Below are the code and all the weights of a small trained network. Each question names an input and a class and asks about switching units off, where a switched-off unit gives its printed mean instead of its output.

import numpy as np


def w(rows, s, z=0):
    codes = np.array(rows[::2]) - 128.0
    scale = np.full(codes.shape[1], s)
    scale[-1] = z or s
    return codes * scale


def f(y):
    return np.maximum(y, 0)


def log_softmax(a):
    a = a - a.max(-1, keepdims=True)
    return a - np.log(np.exp(a).sum(-1, keepdims=True))


def net(x, mask):
    res = np.array(x, float).reshape(1, 4) / 4 @ E
    y = f(res @ A[0][:, :-1].T + A[0][:, -1])
    res = res + np.where(mask, y, B[0][:, -1]) @ B[0][:, :-1]
    return log_softmax(res[-1] @ U[:, :-1].T + U[:, -1])


A, B = {}, {}
E = w([
[119,198,51,192,147,254],'x0',
[151,163,44,28,61,162],'x1',
[7,201,167,125,195,153],'x2',
[153,232,147,156,136,65],'x3',
],0.0062)
A[0] = w([
[115,133,171,163,164,80,147],'n0',
[190,123,95,122,110,124,63],'n1',
[77,129,187,134,165,90,118],'n2',
[77,113,125,88,119,146,86],'n3',
[159,112,70,72,93,159,122],'n4',
[129,163,131,104,121,93,17],'n5',
[200,130,133,175,122,83,113],'n6',
[134,146,145,106,122,97,4],'n7',
[111,252,115,129,135,144,98],'n8',
[116,142,111,157,140,186,56],'n9',
],0.02,0.0021)
B[0] = w([
[134,167,92,35,91,72,201],'n0',
[144,79,124,73,105,78,181],'n1',
[227,56,110,103,56,103,207],'n2',
[183,156,111,126,109,66,170],'n3',
[198,115,163,94,98,16,221],'n4',
[140,132,117,204,173,213,152],'n5',
[179,117,132,45,95,61,186],'n6',
[102,121,122,163,163,171,150],'n7',
[2,158,139,217,202,244,249],'n8',
[65,151,161,160,175,166,196],'n9',
],0.01,0.012)
U = w([
[205,121,96,91,22,27,251],'0',
[2,154,106,231,232,243,5],'1',
],0.0056,0.00019)

Each question gives the input, the list of numbers given to net, and the class t.
The units are the neurons (one row each of A and B). Each row of codes is followed by its name. A weight is (code - 128) times the scale printed after its matrix; where a second scale follows, it is the last column's (A, B and U).
mask holds one flag per neuron, in row order. A switched-off neuron (its flag False) gives its mean, the last column of its row in B, instead of its output. The means were averaged over made-up inputs and are rounded, as every weight is.
A unit's drop is (log p(t) with every unit on - log p(t) with that unit switched off) / (log p(t) with every unit on - log p(t) with every unit switched off).
The circuit of an input: a set's keep is (log p(t) with only the set's units on - log p(t) with every unit switched off) / (log p(t) with every unit on - log p(t) with every unit switched off). Starting from all 10 units, units are removed one at a time, each time the one whose removal leaves the highest keep (on an exact tie, the one counted first), for as long as the keep stays at least 0.8.
units of the circuit, in order: the units of the circuit, biggest drop first
top k neurons: the k neurons with the biggest drops, biggest first
drop of u: that unit's drop, to one decimal
input [4,2,-4,6], class 1: units of the circuit, in order	(n8)
input [-4,1,4,5], class 1: top 2 neurons	(n4, n5)
input [-1,-7,7,3], class 0: top 2 neurons	(n2, n0)
input [4,-2,-3,3], class 1: top 3 neurons	(n4, n2, n0)
input [4,-7,6,-8], class 0: top 3 neurons	(n8, n2, n3)
input [0,-5,3,-7], class 0: top 2 neurons	(n8, n2)
input [0,-2,8,-6], class 0: top 3 neurons	(n8, n2, n3)
input [4,6,0,-1], class 1: drop of n9	0.4
input [3,5,-2,5], class 1: drop of n8	0.8
input [1,6,2,1], class 1: drop of n8	0.2
